Below is a small trained network, with its code and all its weights. Each question gives an input and a class and asks what happens when units are switched off, that is, made to give their printed mean instead of their output.

import numpy as np


def w(rows, s, z=0):
    codes = np.array(rows[::2]) - 128.0
    scale = np.full(codes.shape[1], s)
    scale[-1] = z or s
    return codes * scale


def norm(h):
    return h / np.sqrt((h * h).mean(-1, keepdims=True) + 1e-5)


def f(y):
    return y / 2 * (1 + np.tanh(0.7978845608 * (y + 0.044715 * y**3)))


def log_softmax(a):
    a = a - a.max(-1, keepdims=True)
    return a - np.log(np.exp(a).sum(-1, keepdims=True))


def net(x, mask):
    res = np.array(x, float).reshape(1, 2) / 4 @ E
    u = 0
    for l in range(2):
        y = f(norm(res) @ A[l][:, :-1].T + A[l][:, -1])
        res = res + np.where(mask[u : u + 12], y, B[l][:, -1]) @ B[l][:, :-1]
        u += 12
    return log_softmax(norm(res)[-1] @ U[:, :-1].T + U[:, -1])


A, B = {}, {}
E = w([
[143,254,65,197,209,29,21,168,69,49,123],'x0',
[48,174,85,33,101,32,159,124,200,214,214],'x1',
],0.0061)
A[0] = w([
[129,87,183,128,107,161,141,126,118,160,111,198],'L0N1',
[155,144,133,203,141,143,102,158,76,76,82,142],'L0N2',
[127,122,134,133,127,123,114,129,149,133,119,128],'L0N3',
[123,167,93,160,191,87,40,173,68,100,136,177],'L0N4',
[149,135,134,149,123,135,121,119,133,142,142,2],'L0N5',
[82,153,101,108,130,75,108,141,150,140,187,149],'L0N6',
[133,80,194,114,108,168,141,120,126,141,109,73],'L0N7',
[151,105,107,156,96,109,118,125,137,130,153,121],'L0N8',
[158,117,143,140,143,153,145,109,103,111,87,146],'L0N9',
[117,112,142,99,107,140,166,123,131,167,154,97],'L0N10',
[183,129,128,254,164,152,74,129,55,11,89,147],'L0N11',
[125,141,141,117,150,147,116,124,133,126,127,41],'L0N12',
],0.013,0.0042)
B[0] = w([
[156,129,143,109,194,154,19,118,168,58,166,192],'L0N1',
[111,150,202,109,122,129,171,120,46,146,147,201],'L0N2',
[105,128,137,123,122,119,123,113,123,99,121,128],'L0N3',
[75,142,136,253,194,103,184,146,200,13,209,221],'L0N4',
[84,96,136,100,56,144,171,133,86,119,165,120],'L0N5',
[190,194,121,71,128,153,58,95,96,161,57,198],'L0N6',
[147,112,135,157,156,183,26,140,121,95,192,187],'L0N7',
[115,149,142,130,138,177,115,179,117,122,120,128],'L0N8',
[151,171,83,83,73,127,68,89,151,208,75,168],'L0N9',
[64,85,84,158,69,98,186,185,81,121,72,179],'L0N10',
[139,169,243,75,61,104,192,173,30,216,168,252],'L0N11',
[93,129,103,118,70,105,161,95,133,154,183,122],'L0N12',
],0.0077,0.019)
A[1] = w([
[115,59,97,159,132,147,119,126,178,106,142,93],'L1N1',
[111,110,151,128,118,117,178,138,137,149,189,136],'L1N2',
[145,146,132,133,156,112,124,130,156,123,136,49],'L1N3',
[164,96,114,100,132,126,129,95,133,146,125,153],'L1N4',
[150,143,101,155,161,103,101,100,169,115,121,40],'L1N5',
[128,131,118,121,122,106,162,134,130,137,90,84],'L1N6',
[105,134,147,137,115,135,207,106,145,167,171,91],'L1N7',
[123,145,113,138,106,94,152,133,116,148,122,75],'L1N8',
[106,112,150,144,116,94,206,138,118,129,144,38],'L1N9',
[106,133,133,148,114,112,249,133,104,124,133,2],'L1N10',
[121,137,67,126,152,94,109,135,196,109,145,63],'L1N11',
[149,150,154,125,151,123,108,133,122,94,133,80],'L1N12',
],0.019,0.0036)
B[1] = w([
[41,81,58,219,158,147,107,210,232,13,49,246],'L1N1',
[137,72,68,175,188,123,100,205,197,29,105,244],'L1N2',
[140,169,114,175,140,141,124,79,126,169,116,168],'L1N3',
[97,71,136,140,88,96,119,152,107,107,69,154],'L1N4',
[115,85,36,162,108,212,174,91,194,143,178,216],'L1N5',
[81,149,107,134,135,86,146,110,55,187,109,151],'L1N6',
[118,84,95,198,193,85,106,122,198,31,103,230],'L1N7',
[116,144,116,124,120,85,204,114,135,117,102,174],'L1N8',
[90,119,125,183,245,35,143,147,189,52,31,234],'L1N9',
[100,172,116,172,231,2,166,174,173,97,24,253],'L1N10',
[94,122,108,122,86,212,148,70,99,200,157,212],'L1N11',
[150,133,130,104,121,133,223,99,110,155,196,243],'L1N12',
],0.0091,0.0072)
U = w([
[120,182,59,147,124,197,147,49,150,164,194,130],'0',
[119,167,165,167,196,9,159,187,130,67,120,172],'1',
[162,84,128,116,121,106,123,105,152,123,142,2],'2',
[82,54,84,143,102,182,61,183,193,23,108,178],'3',
[95,124,76,65,55,89,109,121,72,191,60,145],'4',
[185,107,210,59,80,192,72,146,58,161,237,114],'5',
],0.015,0.0059)

Each question gives the input, the list of numbers given to net, and the class t.
The units are the neurons (one row each of A and B). Each row of codes is followed by its name. A weight is (code - 128) times the scale printed after its matrix; where a second scale follows, it is the last column's (A, B and U).
mask holds one flag per neuron, layer by layer. A switched-off neuron (its flag False) gives its mean, the last column of its row in B, instead of its output. The means were averaged over made-up inputs and are rounded, as every weight is.
A unit's drop is (log p(t) with every unit on - log p(t) with that unit switched off) / (log p(t) with every unit on - log p(t) with every unit switched off).
The circuit of an input: a set's keep is (log p(t) with only the set's units on - log p(t) with every unit switched off) / (log p(t) with every unit on - log p(t) with every unit switched off). Starting from the 12 units with the biggest drops (on a tie, the unit counted first), units are removed one at a time, each time the one whose removal leaves the highest keep (on an exact tie, the one counted first), for as long as the keep stays at least 0.8.
circuit, biggest first: the units of the circuit, biggest drop first
top k neurons: the k neurons with the biggest drops, biggest first
k most important neurons of layer l: the k neurons of layer l with the biggest drops, biggest first
drop when u is switched off: that unit's drop, to one decimal
input [-8,-3], class 3: circuit, biggest first : (L0N11)
input [7,4], class 0: 4 most important neurons of layer 0 : (L0N11, L0N6, L0N10, L0N2)
input [-4,8], class 4: top 2 neurons : (L0N4, L0N6)
input [1,5], class 4: top 2 neurons : (L0N4, L0N1)
input [-2,4], class 4: top 2 neurons : (L0N4, L0N11)
input [-2,2], class 3: top 2 neurons : (L0N11, L0N2)
input [-2,3], class 4: 2 most important neurons of layer 0 : (L0N4, L0N11)
input [2,8], class 4: 3 most important neurons of layer 0 : (L0N4, L0N1, L0N6)
input [2,7], class 0: top 2 neurons : (L0N11, L0N2)
input [-5,7], class 4: 3 most important neurons of layer 0 : (L0N4, L0N11, L0N6)
input [3,2], class 0: top 2 neurons : (L0N11, L0N6)
input [-3,4], class 4: 2 most important neurons of layer 0 : (L0N4, L0N11)
input [2,6], class 0: 2 most important neurons of layer 0 : (L0N11, L0N2)
input [-1,4], class 4: top neuron : (L0N6)
input [-7,3], class 3: drop when L1N8 is switched off : 0.0
input [0,8], class 4: drop when L0N4 is switched off : 0.2
input [5,5], class 0: drop when L0N11 is switched off : 0.1
input [-1,0], class 3: drop when L0N11 is switched off : 1.9
